Below is a small trained network, with its code and all its weights. Each question gives an input and a target symbol and asks what happens when units are switched off, that is, made to give their printed mean instead of their output.

import numpy as np


def w(rows, s, z=0):
    codes = np.array(rows[::2]) - 128.0
    scale = np.full(codes.shape[1], s)
    scale[-1] = z or s
    return codes * scale


def f(y):
    return np.maximum(y, 0)


def softmax(a):
    e = np.exp(a - a.max(-1, keepdims=True))
    return e / e.sum(-1, keepdims=True)


def log_softmax(a):
    a = a - a.max(-1, keepdims=True)
    return a - np.log(np.exp(a).sum(-1, keepdims=True))


def net(x, mask):
    ids = ['ζθμστφ'.index(c) for c in x.split()]
    T = len(ids)
    res = E[ids] + P[:T]
    r = res
    for j in range(2):
        rows = slice(2 * j, 2 * j + 2)
        q, k, v = (r @ M[0][rows].T for M in (Q, K, V))
        z = softmax(np.where(np.tri(T) > 0, q @ k.T / 2**0.5, -1e9)) @ v
        o = O[0][rows]
        res = res + np.where(mask[j], z, o[:, -1]) @ o[:, :-1]
    y = f(res @ A[0][:, :-1].T + A[0][:, -1])
    res = res + np.where(mask[2:14], y, B[0][:, -1]) @ B[0][:, :-1]
    return log_softmax(res[-1] @ U[:, :-1].T + U[:, -1])


Q, K, V, O, A, B = {}, {}, {}, {}, {}, {}
E = w([
[124,156,199,46,189],'ζ',
[173,127,253,206,101],'θ',
[103,217,215,167,215],'μ',
[91,162,120,120,25],'σ',
[102,84,214,175,101],'τ',
[20,95,196,73,144],'φ',
],0.015)
P = w([
[2,210,250,189,74],'0',
[68,88,163,76,165],'1',
[77,90,188,85,173],'2',
[91,79,202,77,171],'3',
[95,86,210,82,197],'4',
[79,89,207,85,199],'5',
[81,81,199,81,201],'6',
[77,91,207,72,216],'7',
[69,96,207,98,231],'8',
[85,94,216,115,233],'9',
[86,92,211,103,223],'10',
],0.007)
Q[0] = w([
[157,137,11,146,56],'H0',
[178,124,56,141,111],'H0',
[219,144,2,108,71],'H1',
[141,160,109,115,37],'H1',
],0.0093)
K[0] = w([
[146,31,154,148,229],'H0',
[172,65,136,145,210],'H0',
[242,77,7,95,122],'H1',
[128,129,83,164,155],'H1',
],0.013)
V[0] = w([
[107,156,119,23,204],'H0',
[86,41,142,127,116],'H0',
[89,8,80,131,93],'H1',
[127,108,164,204,123],'H1',
],0.012)
O[0] = w([
[129,175,230,73,157,65],'H0',
[46,71,127,166,199,175],'H0',
[38,2,148,224,109,9],'H1',
[190,93,48,148,172,254],'H1',
],0.0093,0.01)
A[0] = w([
[125,130,101,83,175,95],'N0',
[103,151,106,166,186,84],'N1',
[101,192,249,132,115,2],'N2',
[135,145,144,142,191,114],'N3',
[160,132,189,164,106,133],'N4',
[95,117,108,166,142,51],'N5',
[115,138,154,109,113,78],'N6',
[54,66,198,135,140,183],'N7',
[100,127,98,152,102,192],'N8',
[74,39,127,168,183,116],'N9',
[189,128,86,197,111,57],'N10',
[119,135,161,209,183,249],'N11',
],0.012,0.0039)
B[0] = w([
[123,47,164,212,120,211],'N0',
[195,103,119,128,44,183],'N1',
[129,8,92,78,88,213],'N2',
[99,80,121,75,23,217],'N3',
[14,88,44,24,198,153],'N4',
[159,39,170,75,86,159],'N5',
[173,70,113,223,91,145],'N6',
[97,193,26,131,230,210],'N7',
[6,164,171,174,137,154],'N8',
[170,124,233,254,104,253],'N9',
[35,64,68,69,137,185],'N10',
[221,184,117,82,159,227],'N11',
],0.0057,0.012)
U = w([
[105,65,149,46,139,60],'ζ',
[133,88,32,74,170,3],'θ',
[173,180,133,85,154,227],'μ',
[90,140,114,97,106,213],'σ',
[165,77,159,135,111,119],'τ',
[82,146,147,74,253,196],'φ',
],0.0065,0.0039)

Each question gives the input, a string of symbols that net reads in full, and the target symbol t.
The units are the heads (2 rows each of Q, K, V and O) and the neurons (one row each of A and B). Each row of codes is followed by its name. A weight is (code - 128) times the scale printed after its matrix; where a second scale follows, it is the last column's (O, A, B and U).
mask holds one flag per unit, heads first, then neurons. A switched-off unit (its flag False) gives its mean, the last column of its rows in O or B, instead of its output. The means were averaged over made-up inputs and are rounded, as every weight is.
A unit's drop is (log p(t) with every unit on - log p(t) with that unit switched off) / (log p(t) with every unit on - log p(t) with every unit switched off).
The circuit of an input: a set's keep is (log p(t) with only the set's units on - log p(t) with every unit switched off) / (log p(t) with every unit on - log p(t) with every unit switched off). Starting from the 12 units with the biggest drops (on a tie, the unit counted first), units are removed one at a time, each time the one whose removal leaves the highest keep (on an exact tie, the one counted first), for as long as the keep stays at least 0.8.
units of the circuit, in order: the units of the circuit, biggest drop first
unit that matters most: the unit with the biggest drop
top k neurons: the k neurons with the biggest drops, biggest first
heads that matter: for each layer, one digit per head in row order, 1 if its drop is at least 0.15 and else 0, layers parted by /
drop when u is switched off: that unit's drop, to one decimal
input θ τ θ ζ, target θ: heads that matter => 11
input ζ ζ τ ζ, target ζ: heads that matter => 11
input ζ τ τ τ μ φ φ μ τ ζ, target ζ: units of the circuit, in order => [H0, N2, H1, N3]
input μ μ ζ ζ σ, target μ: heads that matter => 01
input ζ ζ ζ ζ φ τ, target ζ: units of the circuit, in order => [H0, N2, H1]
input ζ ζ σ, target ζ: units of the circuit, in order => [H0, H1, N2]
input ζ θ μ, target ζ: units of the circuit, in order => [N2, H0, H1, N3]
input τ τ τ τ τ ζ ζ μ τ μ ζ, target τ: unit that matters most => H0
input ζ μ τ, target ζ: units of the circuit, in order => [H0, N2, H1, N4]
input μ τ τ τ σ σ ζ τ μ ζ φ, target μ: heads that matter => 01
input μ τ τ σ σ τ, target μ: heads that matter => 01
input ζ τ φ, target ζ: heads that matter => 11
input μ θ ζ θ ζ σ, target μ: units of the circuit, in order => [H1, H0]
input τ σ ζ θ τ τ μ, target τ: heads that matter => 01
input θ τ θ θ θ τ φ τ, target θ: top 2 neurons => [N10, N9]
input τ θ τ ζ τ τ θ ζ τ ζ μ, target τ: heads that matter => 11
input θ τ τ ζ μ μ ζ τ, target θ: heads that matter => 11
input μ θ φ, target μ: heads that matter => 11
input φ τ τ τ σ, target φ: drop when H0 is switched off => 0.4
input θ τ ζ φ τ θ ζ, target θ: drop when H0 is switched off => 0.8
input τ θ φ φ, target τ: drop when H0 is switched off => 0.5
